Each row has a name. After each piece below comes the name of the row it's from, unless a question asks for something else. Each question is about the rows just above it. Places in a row count from 1.

[113  99 111 104 120 209 182 115 132 127 216 116] : k_224
[135 141 137 142 125  93 136 142 129 124 102 172] : k_705
[176 134 145 147 100  96  84 136 129 166  92 131] : k_285
[139 113  87 147 130 157 191  89  90 155 142 145] : k_315
[183 104 124  90 116 155 120  98 131 123 159  94] : k_386
[176 134 145 147 100  96  84 136 129 166 109 131] : k_629
[ 72 127 104  89  89 116  93 156 163 135 104 128] : k_983
[153  65 116 129 100 167 104  69 134 158 159  92] : k_541
[183 104 124  90 116 155 120  98 120 151 143 153] : k_514
[147 155 139 131 191 157  87 145 113  90 142  89] : k_794
Which row holds these entries in another order? [ 72  89  89  93 104 104 116 127 128 135 156 163] -> k_983
[157 131 145 147 191 142 113  90 139  89 155  87] is which row reordered? -> k_794

[186 127 163 133 103 139  91] : k_306
[131 104 120 120 132 104 173] : k_315
[143 140 214 148  96 126 143] : k_629
[139  94 132 217  75 121 138] : k_794
[139 142 132 217 214 134 120] : k_224
[115 220  64 155 154 111 120] : k_386
[120 103 120 104 131 132 173] : k_541
Which row holds these entries in another order? [173 132 131 104 120 103 120] -> k_541
At which places does k_629 hold [143]? -> 1 7
The next entry after [220  64 155 154]: -> [111]
Put [104 173 120 132 120 104 131] back in order: which row is it? -> k_315
Does one of the named rows hold [132 217 214] side by side, in this order? -> yes
Among the named rows, does one hold [132 217  75 121 138] next to each other, in this order? -> yes

[ 69 115  67  43  37]  k_983
[68 85 87 24 59]  k_514
[138  68  87  24  86]  k_541
Is [114  67  43  37] printed in one of the named rows, side by side and in this order? -> no
Move every entry of [43] by +1 step of 1. -> [44]
Does one of the named rows hold [68 87 24 86] side by side, in this order? -> yes
Give the next entry after [68 87]. -> [24]
Does one of the named rows hold [68 87 24] side by side, in this order? -> yes

[103 168 115 172 161 131 215 149 114 121 154 139  90 138 127  76]  k_224
[102 169 116 175 159 137 221 155 116 127 156 134  94 144 124  73]  k_514
[105 166 114 170 162 126 210 143 111 116 152 144  86 133 130  79]  k_285
[ 99 173 117 180 157 148 233 168 120 140 161 125 104 156 117  66]  k_705
[ 98 173 125 184 145 170 241 191 133 168 166 103 131 180 103  60]  k_306
[106 165 113 168 164 122 206 138 109 110 150 148  82 128 134  82]  k_315
[ 97 175 121 184 153 159 242 181 126 154 164 114 116 169 111  60]  k_541
[ 98 174 119 183 155 154 238 174 123 147 163 120 109 163 114  63]  k_386
[ 97 175 122 185 149 166 243 187 129 162 166 109 123 174 107  60]  k_629
[100 171 116 177 158 142 226 161 117 134 159 130  99 150 121  69]  k_50
Among the named rows, does one hold [238 173 123 147] next to each other, in this order? -> no
Among the named rows, does one hold [ 60 111 169] next to each other, in this order? -> no

[173 130 165 100 134  74 151 120 153  62 149 121 191] -> k_50
[ 73 144 139 101 129 137  98 121  90 133 139 187  40] -> k_315
[ 72 115  92 155 123 155 115 122 131  93 141 138 139] -> k_794
[ 86 150 161  76 133 111  97 113  88  98 154 192  35] -> k_306
[146 114 110 155 126 138 141 136 148 145 113  88 175] -> k_224
[153 143 165  83 134  82 129 114 123  68 154 164 121] -> k_705
[111 150 165  78 134 102 109 113 100  87 154 192  63] -> k_629
[173 113 119 151 126 119 151 135 153 124 118  81 191] -> k_386
[ 64 139 123 117 127 155  97 124  90 154 128 174  37] -> k_285
[ 72 115  92 155 123 155 115 136 118 154 104 106 101] -> k_983
[129 136 142 110 129 114 125 122 121 108 137 147 114] -> k_541
Does one of the named rows hold [121 191] side by side, in this order? -> yes
Move every entry of [148] by -1 step of 1. -> [147]
Move every entry of [ 86 150] by +1 step of 1. -> [ 87 151]
Put [ 88 175 146 114 110 155 126 138 141 136 148 145 113] back in order: which row is it? -> k_224
[134  74] with +1 step of 1 on every entry: -> [135  75]

[152 152 141 217 152] -> k_224
[123 119 185 211 213] -> k_306
[123 119 149 211 213] -> k_705
[119 123 127 204 177] -> k_629
[119 149] with -1 step of 1 on every entry: -> [118 148]
asked: [123 119 185 211 213] -> k_306
Shift each entry of [204] by +1 times 1: -> [205]
Every place of [152] in k_224: -> 1 2 5

[45 77 34 95] : k_285
[35 77 95 45] : k_514
[219 220  59 219] : k_50
Places of [220] in row k_50: -> 2
Shift each entry of [220] by -1 times 1: -> [219]
Put [45 95 77 35] back in order: which row is it? -> k_514
Put [34 45 77 95] back in order: which row is it? -> k_285
Every place of [219] in k_50: -> 1 4
[95 34 77 45] is which row reordered? -> k_285

[ 78 162 144 106 146 106 161]  k_794
[ 45 169 131 106 145 128 174]  k_541
[152 132 129 134 129 124 120]  k_306
[159 161 128 147 143  79  28]  k_50
[148 137 139 128 146 110 136]  k_285
[ 52 131 169 106 127 134 157]  k_514
[144 143 143 143 144 143 144]  k_983
[130 123  63 153 102 170 232]  k_386
Give the next entry after [162 144]. -> [106]
[ 78 106 106 144 146 161 162] is which row reordered? -> k_794
Give the next entry after [169 131 106]. -> [145]
At which places does k_983 hold [143]? -> 2 3 4 6
What is the next entry after [162 144 106 146 106]? -> [161]
Shift each entry of [146] by +1 times 1: -> [147]
Every place of [161] in k_794: -> 7

